Below is a small trained network, with its code and all its weights. Each question gives an input and a class and asks what happens when units are switched off, that is, made to give their printed mean instead of their output.

import numpy as np


def w(rows, s, z=0):
    codes = np.array(rows[::2]) - 128.0
    scale = np.full(codes.shape[1], s)
    scale[-1] = z or s
    return codes * scale


def f(y):
    return y / 2 * (1 + np.tanh(0.7978845608 * (y + 0.044715 * y**3)))


def log_softmax(a):
    a = a - a.max(-1, keepdims=True)
    return a - np.log(np.exp(a).sum(-1, keepdims=True))


def net(x, mask):
    res = np.array(x, float).reshape(1, 3) / 4 @ E
    y = f(res @ A[0][:, :-1].T + A[0][:, -1])
    res = res + np.where(mask, y, B[0][:, -1]) @ B[0][:, :-1]
    return log_softmax(res[-1] @ U[:, :-1].T + U[:, -1])


A, B = {}, {}
E = w([
[126,95,192,28,5,24,135,98],'x0',
[152,153,139,20,226,90,81,219],'x1',
[152,41,194,66,160,109,94,42],'x2',
],0.011)
A[0] = w([
[97,80,158,121,66,84,248,135,108],'neuron 0',
[121,87,145,60,132,49,59,132,84],'neuron 1',
[105,118,143,143,69,127,196,63,102],'neuron 2',
[152,203,37,138,160,171,166,184,169],'neuron 3',
[136,84,161,97,166,96,99,81,216],'neuron 4',
[30,134,176,48,97,73,145,93,223],'neuron 5',
[126,160,127,120,131,116,134,60,43],'neuron 6',
[183,132,109,145,73,103,169,139,46],'neuron 7',
[166,140,155,14,126,91,120,156,121],'neuron 8',
[95,182,106,132,96,145,136,163,105],'neuron 9',
[104,101,130,218,70,150,146,151,149],'neuron 10',
[74,72,189,92,153,97,77,78,200],'neuron 11',
[92,93,162,136,32,104,111,87,167],'neuron 12',
[112,80,115,154,157,145,142,73,148],'neuron 13',
[115,176,100,135,111,179,140,159,3],'neuron 14',
[130,103,124,130,30,139,166,70,76],'neuron 15',
[81,68,106,179,106,165,173,115,61],'neuron 16',
[110,155,75,156,92,178,182,56,155],'neuron 17',
[116,107,145,125,62,83,198,119,177],'neuron 18',
],0.014,0.0044)
B[0] = w([
[77,65,110,180,93,85,194,153,217],'neuron 0',
[174,228,175,20,200,163,57,103,226],'neuron 1',
[121,95,166,113,113,188,174,59,213],'neuron 2',
[63,81,54,249,142,92,151,160,223],'neuron 3',
[205,145,181,98,168,169,145,98,205],'neuron 4',
[160,108,150,83,101,140,172,87,248],'neuron 5',
[162,90,168,93,136,175,138,129,139],'neuron 6',
[102,119,155,137,86,125,175,115,158],'neuron 7',
[187,235,196,64,106,134,66,127,236],'neuron 8',
[106,172,125,155,84,121,142,205,170],'neuron 9',
[190,171,55,98,156,183,104,174,211],'neuron 10',
[215,182,147,98,198,180,111,98,219],'neuron 11',
[53,79,163,153,110,161,191,53,238],'neuron 12',
[173,114,189,94,180,194,110,79,179],'neuron 13',
[96,161,60,190,127,156,102,186,160],'neuron 14',
[111,46,135,128,142,176,193,62,222],'neuron 15',
[155,147,105,108,196,170,56,190,192],'neuron 16',
[150,110,66,108,160,207,55,126,218],'neuron 17',
[69,95,165,139,78,60,207,93,218],'neuron 18',
],0.011,0.018)
U = w([
[220,211,174,27,194,160,66,100,147],'0',
[101,55,129,177,217,159,173,96,140],'1',
[74,167,231,82,54,48,193,137,2],'2',
[67,169,26,202,156,109,127,247,120],'3',
],0.011,0.004)

Each question gives the input, the list of numbers given to net, and the class t.
The units are the neurons (one row each of A and B). Each row of codes is followed by its name. A weight is (code - 128) times the scale printed after its matrix; where a second scale follows, it is the last column's (A, B and U).
mask holds one flag per neuron, in row order. A switched-off neuron (its flag False) gives its mean, the last column of its row in B, instead of its output. The means were averaged over made-up inputs and are rounded, as every weight is.
A unit's drop is (log p(t) with every unit on - log p(t) with that unit switched off) / (log p(t) with every unit on - log p(t) with every unit switched off).
The circuit of an input: a set's keep is (log p(t) with only the set's units on - log p(t) with every unit switched off) / (log p(t) with every unit on - log p(t) with every unit switched off). Starting from the 12 units with the biggest drops (on a tie, the unit counted first), units are removed one at a time, each time the one whose removal leaves the highest keep (on an exact tie, the one counted first), for as long as the keep stays at least 0.8.
circuit, biggest first: the units of the circuit, biggest drop first
k most important neurons: the k neurons with the biggest drops, biggest first
drop when u is switched off: that unit's drop, to one decimal
input [6,-2,4], class 2: circuit, biggest first => (neuron 18)
input [3,-1,2], class 2: circuit, biggest first => (neuron 17; neuron 10)
input [-4,-6,1], class 0: 3 most important neurons => (neuron 0; neuron 10; neuron 16)
input [-7,-6,3], class 0: 3 most important neurons => (neuron 13; neuron 12; neuron 0)
input [-6,-6,1], class 0: 3 most important neurons => (neuron 13; neuron 0; neuron 12)
input [2,-4,6], class 1: 2 most important neurons => (neuron 8; neuron 12)
input [-1,-4,2], class 1: 2 most important neurons => (neuron 8; neuron 1)
input [7,-3,-7], class 2: 2 most important neurons => (neuron 18; neuron 3)
input [2,0,-3], class 2: drop when neuron 16 is switched off => 0.1
input [1,7,-5], class 3: drop when neuron 3 is switched off => 0.4
input [8,-6,-4], class 1: drop when neuron 15 is switched off => 1.0
